Below are the code and all the weights of a small trained network. Each question names an input and a target symbol and asks about switching units off, where a switched-off unit gives its printed mean instead of its output.

import numpy as np


def w(rows, s, z=0):
    codes = np.array(rows[::2]) - 128.0
    scale = np.full(codes.shape[1], s)
    scale[-1] = z or s
    return codes * scale


def norm(h):
    return h / np.sqrt((h * h).mean(-1, keepdims=True) + 1e-5)


def softmax(a):
    e = np.exp(a - a.max(-1, keepdims=True))
    return e / e.sum(-1, keepdims=True)


def log_softmax(a):
    a = a - a.max(-1, keepdims=True)
    return a - np.log(np.exp(a).sum(-1, keepdims=True))


def net(x, mask):
    ids = ['θμστφψ'.index(c) for c in x.split()]
    T = len(ids)
    res = E[ids] + P[:T]
    u = 0
    for l in range(3):
        r = norm(res)
        for j in range(2):
            rows = slice(4 * j, 4 * j + 4)
            q, k, v = (r @ M[l][rows].T for M in (Q, K, V))
            z = softmax(np.where(np.tri(T) > 0, q @ k.T / 4**0.5, -1e9)) @ v
            o = O[l][rows]
            res = res + np.where(mask[u + j], z, o[:, -1]) @ o[:, :-1]
        u += 2
    return log_softmax(norm(res)[-1] @ U[:, :-1].T + U[:, -1])


Q, K, V, O = {}, {}, {}, {}
E = w([
[168,71,71,106],'θ',
[140,178,156,152],'μ',
[59,59,122,223],'σ',
[108,37,181,109],'τ',
[249,117,127,195],'φ',
[201,222,254,97],'ψ',
],0.018)
P = w([
[94,172,3,76],'0',
[170,19,156,149],'1',
[170,41,174,138],'2',
[161,53,180,130],'3',
[172,62,189,124],'4',
[167,76,191,116],'5',
[165,73,193,116],'6',
[179,73,198,110],'7',
[182,75,198,109],'8',
[187,74,200,103],'9',
[195,85,197,97],'10',
[194,100,189,95],'11',
[200,90,197,97],'12',
],0.0053)
Q[0] = w([
[100,135,122,138],'0.h0',
[153,114,1,149],'0.h0',
[187,30,114,158],'0.h0',
[156,73,128,112],'0.h0',
[125,140,46,181],'0.h1',
[191,122,135,160],'0.h1',
[66,97,152,190],'0.h1',
[151,113,149,134],'0.h1',
],0.01)
K[0] = w([
[159,166,178,180],'0.h0',
[219,88,254,120],'0.h0',
[158,209,16,105],'0.h0',
[148,175,145,226],'0.h0',
[182,66,50,82],'0.h1',
[70,113,133,51],'0.h1',
[117,93,145,135],'0.h1',
[172,132,90,163],'0.h1',
],0.0089)
V[0] = w([
[123,136,92,190],'0.h0',
[48,88,96,127],'0.h0',
[162,54,141,166],'0.h0',
[49,57,23,110],'0.h0',
[159,3,44,139],'0.h1',
[81,122,233,100],'0.h1',
[36,172,182,137],'0.h1',
[231,161,218,194],'0.h1',
],0.0072)
O[0] = w([
[248,126,138,196,140],'0.h0',
[6,97,127,115,78],'0.h0',
[154,87,252,109,173],'0.h0',
[19,174,192,134,70],'0.h0',
[212,185,110,82,128],'0.h1',
[122,174,171,201,148],'0.h1',
[214,102,63,224,95],'0.h1',
[157,143,114,29,253],'0.h1',
],0.0043,0.0062)
Q[1] = w([
[102,183,133,84],'1.h0',
[55,144,73,93],'1.h0',
[9,105,54,118],'1.h0',
[113,130,161,112],'1.h0',
[187,202,193,114],'1.h1',
[73,32,39,120],'1.h1',
[221,79,87,33],'1.h1',
[16,210,118,102],'1.h1',
],0.011)
K[1] = w([
[196,201,143,161],'1.h0',
[140,111,254,123],'1.h0',
[206,63,190,147],'1.h0',
[128,165,142,100],'1.h0',
[120,179,109,79],'1.h1',
[37,23,3,81],'1.h1',
[242,81,62,79],'1.h1',
[70,182,102,136],'1.h1',
],0.0096)
V[1] = w([
[101,173,203,142],'1.h0',
[250,119,92,234],'1.h0',
[196,90,254,123],'1.h0',
[198,147,93,84],'1.h0',
[37,107,109,136],'1.h1',
[134,149,161,177],'1.h1',
[134,53,197,84],'1.h1',
[64,236,82,32],'1.h1',
],0.0089)
O[1] = w([
[12,106,123,123,77],'1.h0',
[143,110,118,193,213],'1.h0',
[151,39,175,134,142],'1.h0',
[92,139,144,159,180],'1.h0',
[224,52,162,136,10],'1.h1',
[65,102,103,198,149],'1.h1',
[254,122,108,97,201],'1.h1',
[84,75,58,131,3],'1.h1',
],0.0078,0.0068)
Q[2] = w([
[185,146,31,128],'2.h0',
[83,4,100,147],'2.h0',
[101,128,165,177],'2.h0',
[189,157,117,142],'2.h0',
[173,92,154,147],'2.h1',
[66,102,73,156],'2.h1',
[191,139,150,136],'2.h1',
[84,156,95,147],'2.h1',
],0.015)
K[2] = w([
[250,173,194,94],'2.h0',
[133,101,103,38],'2.h0',
[81,137,84,199],'2.h0',
[156,166,229,182],'2.h0',
[35,112,86,96],'2.h1',
[163,116,168,180],'2.h1',
[43,183,61,110],'2.h1',
[161,102,228,119],'2.h1',
],0.012)
V[2] = w([
[182,126,102,65],'2.h0',
[100,141,58,61],'2.h0',
[98,112,127,119],'2.h0',
[96,128,83,172],'2.h0',
[82,249,110,34],'2.h1',
[69,75,114,139],'2.h1',
[133,67,56,155],'2.h1',
[114,100,121,96],'2.h1',
],0.013)
O[2] = w([
[156,155,153,129,118],'2.h0',
[205,125,222,153,2],'2.h0',
[161,125,67,31,82],'2.h0',
[192,155,28,61,79],'2.h0',
[52,228,157,117,205],'2.h1',
[255,170,185,44,60],'2.h1',
[213,155,162,182,78],'2.h1',
[129,106,223,94,96],'2.h1',
],0.0061,0.0081)
U = w([
[141,91,67,44,254],'θ',
[3,109,99,168,201],'μ',
[101,25,157,255,26],'σ',
[93,42,216,94,142],'τ',
[160,189,125,227,97],'φ',
[65,189,227,110,65],'ψ',
],0.0081,0.0027)

Each question gives the input, a string of symbols that net reads in full, and the target symbol t.
The units are the heads (4 rows each of Q, K, V and O). Each row of codes is followed by its name. A weight is (code - 128) times the scale printed after its matrix; where a second scale follows, it is the last column's (O and U).
mask holds one flag per head, layer by layer. A switched-off head (its flag False) gives its mean, the last column of its rows in O, instead of its output. The means were averaged over made-up inputs and are rounded, as every weight is.
A unit's drop is (log p(t) with every unit on - log p(t) with that unit switched off) / (log p(t) with every unit on - log p(t) with every unit switched off).
The circuit of an input: a set's keep is (log p(t) with only the set's units on - log p(t) with every unit switched off) / (log p(t) with every unit on - log p(t) with every unit switched off). Starting from all 6 units, units are removed one at a time, each time the one whose removal leaves the highest keep (on an exact tie, the one counted first), for as long as the keep stays at least 0.8.
units of the circuit, in order: the units of the circuit, biggest drop first
unit that matters most: the unit with the biggest drop
heads that matter: for each layer, one digit per head in row order, 1 if its drop is at least 0.15 and else 0, layers parted by /
input σ σ σ τ φ μ ψ, target θ: units of the circuit, in order -> (2.h0; 0.h0; 2.h1; 1.h1)
input ψ φ θ μ φ φ μ τ μ φ φ τ φ, target μ: heads that matter -> 10 / 11 / 11
input φ ψ μ θ θ μ σ σ θ τ τ μ, target μ: heads that matter -> 00 / 01 / 10
input ψ θ φ θ φ τ τ ψ φ θ, target μ: units of the circuit, in order -> (2.h1; 1.h1)
input φ σ μ τ μ ψ τ φ φ ψ μ μ φ, target σ: units of the circuit, in order -> (1.h0; 2.h1; 1.h1)
input ψ θ θ ψ θ μ μ φ, target μ: heads that matter -> 10 / 01 / 11
input σ τ μ θ σ μ μ τ ψ μ μ, target θ: heads that matter -> 10 / 10 / 11
input τ μ μ, target τ: unit that matters most -> 1.h0
input μ φ φ φ σ, target φ: heads that matter -> 10 / 01 / 01
input θ φ σ φ τ φ μ φ μ σ φ μ σ, target ψ: heads that matter -> 11 / 11 / 01
input τ θ μ ψ, target τ: heads that matter -> 10 / 11 / 01
input ψ τ θ τ φ φ φ μ θ ψ, target μ: units of the circuit, in order -> (1.h1; 2.h1)
input σ φ μ μ ψ μ ψ, target θ: heads that matter -> 11 / 11 / 11
input σ θ τ θ μ, target θ: units of the circuit, in order -> (2.h0; 2.h1)
input μ ψ φ σ τ, target φ: heads that matter -> 11 / 11 / 01
input σ θ τ, target θ: heads that matter -> 10 / 00 / 10
input θ φ θ μ φ μ φ φ θ τ θ, target ψ: units of the circuit, in order -> (0.h0; 2.h1; 0.h1)
input τ μ ψ φ θ μ φ μ τ ψ, target τ: unit that matters most -> 1.h0
input σ θ ψ μ μ μ μ φ ψ σ μ φ, target θ: units of the circuit, in order -> (0.h0; 1.h0)
input σ σ ψ μ θ μ μ μ τ σ μ τ, target θ: unit that matters most -> 0.h0
